Below is a small trained network, with its code and all its weights. Each question gives an input and a target symbol and asks what happens when units are switched off, that is, made to give their printed mean instead of their output.

import numpy as np


def w(rows, s, z=0):
    codes = np.array(rows[::2]) - 128.0
    scale = np.full(codes.shape[1], s)
    scale[-1] = z or s
    return codes * scale


def f(y):
    return y / 2 * (1 + np.tanh(0.7978845608 * (y + 0.044715 * y**3)))


def softmax(a):
    e = np.exp(a - a.max(-1, keepdims=True))
    return e / e.sum(-1, keepdims=True)


def log_softmax(a):
    a = a - a.max(-1, keepdims=True)
    return a - np.log(np.exp(a).sum(-1, keepdims=True))


def net(x, mask):
    ids = ['αβγδζηθλμξπτφ'.index(c) for c in x.split()]
    T = len(ids)
    res = E[ids] + P[:T]
    r = res
    for j in range(3):
        rows = slice(2 * j, 2 * j + 2)
        q, k, v = (r @ M[0][rows].T for M in (Q, K, V))
        z = softmax(np.where(np.tri(T) > 0, q @ k.T / 2**0.5, -1e9)) @ v
        o = O[0][rows]
        res = res + np.where(mask[j], z, o[:, -1]) @ o[:, :-1]
    y = f(res @ A[0][:, :-1].T + A[0][:, -1])
    res = res + np.where(mask[3:11], y, B[0][:, -1]) @ B[0][:, :-1]
    return log_softmax(res[-1] @ U[:, :-1].T + U[:, -1])


Q, K, V, O, A, B = {}, {}, {}, {}, {}, {}
E = w([
[119,134,100],'α',
[186,47,136],'β',
[72,210,100],'γ',
[223,179,150],'δ',
[71,118,174],'ζ',
[127,129,99],'η',
[122,133,99],'θ',
[120,134,92],'λ',
[112,135,124],'μ',
[119,142,106],'ξ',
[117,138,106],'π',
[120,136,75],'τ',
[127,160,2],'φ',
],0.025)
P = w([
[193,162,177],'0',
[153,112,145],'1',
[128,96,130],'2',
[119,93,110],'3',
[113,91,71],'4',
[106,93,64],'5',
[116,87,27],'6',
[107,83,14],'7',
[97,80,7],'8',
[94,81,3],'9',
[100,86,1],'10',
],0.0061)
Q[0] = w([
[74,254,92],'h1',
[130,94,204],'h1',
[93,137,119],'h2',
[105,103,151],'h2',
[101,97,124],'h3',
[162,203,139],'h3',
],0.017)
K[0] = w([
[67,131,8],'h1',
[160,97,162],'h1',
[93,122,126],'h2',
[95,119,150],'h2',
[99,129,77],'h3',
[91,147,172],'h3',
],0.017)
V[0] = w([
[10,227,80],'h1',
[168,109,126],'h1',
[206,203,96],'h2',
[253,105,81],'h2',
[136,187,77],'h3',
[107,155,155],'h3',
],0.016)
O[0] = w([
[184,116,127,255],'h1',
[77,85,106,118],'h1',
[121,149,252,121],'h2',
[129,78,215,116],'h2',
[109,200,138,192],'h3',
[201,183,60,91],'h3',
],0.013,0.0092)
A[0] = w([
[81,192,54,197],'n1',
[145,145,80,71],'n2',
[119,204,42,16],'n3',
[2,83,170,81],'n4',
[83,110,146,83],'n5',
[50,133,111,95],'n6',
[48,170,62,234],'n7',
[176,27,43,254],'n8',
],0.008,0.0082)
B[0] = w([
[180,93,67,234],'n1',
[148,213,148,155],'n2',
[2,155,178,195],'n3',
[199,121,113,193],'n4',
[230,219,142,141],'n5',
[204,188,204,163],'n6',
[152,76,103,238],'n7',
[167,72,216,247],'n8',
],0.0065,0.014)
U = w([
[165,212,137,77],'α',
[169,156,140,4],'β',
[125,213,158,254],'γ',
[196,139,113,122],'δ',
[130,168,146,86],'ζ',
[154,170,137,70],'η',
[148,172,142,190],'θ',
[204,60,50,207],'λ',
[151,172,142,64],'μ',
[116,150,159,77],'ξ',
[189,160,176,105],'π',
[254,241,114,23],'τ',
[156,17,146,133],'φ',
],0.0083,0.006)

Each question gives the input, a string of symbols that net reads in full, and the target symbol t.
The units are the heads (2 rows each of Q, K, V and O) and the neurons (one row each of A and B). Each row of codes is followed by its name. A weight is (code - 128) times the scale printed after its matrix; where a second scale follows, it is the last column's (O, A, B and U).
mask holds one flag per unit, heads first, then neurons. A switched-off unit (its flag False) gives its mean, the last column of its rows in O or B, instead of its output. The means were averaged over made-up inputs and are rounded, as every weight is.
A unit's drop is (log p(t) with every unit on - log p(t) with that unit switched off) / (log p(t) with every unit on - log p(t) with every unit switched off).
The circuit of an input: a set's keep is (log p(t) with only the set's units on - log p(t) with every unit switched off) / (log p(t) with every unit on - log p(t) with every unit switched off). Starting from all 11 units, units are removed one at a time, each time the one whose removal leaves the highest keep (on an exact tie, the one counted first), for as long as the keep stays at least 0.8.
units of the circuit, in order: the units of the circuit, biggest drop first
top k neurons: the k neurons with the biggest drops, biggest first
heads that matter: for each layer, one digit per head in row order, 1 if its drop is at least 0.15 and else 0, layers parted by /
drop of u: that unit's drop, to one decimal
input β ζ ζ θ β ξ μ μ η θ, target φ: units of the circuit, in order : h3, n8, h2
input τ θ γ τ, target τ: units of the circuit, in order : h1, h3
input ζ ζ ζ π, target λ: units of the circuit, in order : h2
input μ δ β β μ ξ μ, target φ: units of the circuit, in order : h3, h2
input ζ τ τ β η ξ, target φ: units of the circuit, in order : h3, h2, n2
input γ τ θ, target τ: units of the circuit, in order : h1, h3
input τ β β θ α β ζ ζ β η, target φ: units of the circuit, in order : h3, h2, n8
input ζ β τ ζ τ γ λ, target τ: heads that matter : 100
input θ ζ ζ α, target λ: heads that matter : 010
input τ γ ζ τ π ζ λ α δ, target π: heads that matter : 010
input β δ θ ζ λ α λ β α η, target φ: units of the circuit, in order : h2, h3
input α τ γ λ μ α, target τ: heads that matter : 101
input ξ λ τ γ π η, target τ: top 2 neurons : n3, n7
input δ β α, target φ: units of the circuit, in order : h2
input α β ζ τ γ γ θ, target τ: heads that matter : 100
input β η λ λ, target φ: units of the circuit, in order : h3, h2
input β η π β τ, target φ: units of the circuit, in order : h2, h3
input ζ α β τ, target φ: units of the circuit, in order : h3, n8, h2
input φ φ ζ φ φ γ φ ξ ζ τ, target γ: heads that matter : 011
input δ β θ δ τ η γ β β ξ π, target φ: units of the circuit, in order : h2
input ζ η γ μ, target τ: top 2 neurons : n2, n7
input ζ τ ξ ζ θ δ ζ π ζ, target λ: top 2 neurons : n1, n7
input λ λ τ δ ζ γ α, target τ: drop of n7 : 0.1
input β γ τ τ ζ ζ, target λ: drop of n1 : 0.6
input θ τ ζ μ β γ ξ, target τ: drop of n6 : -0.1
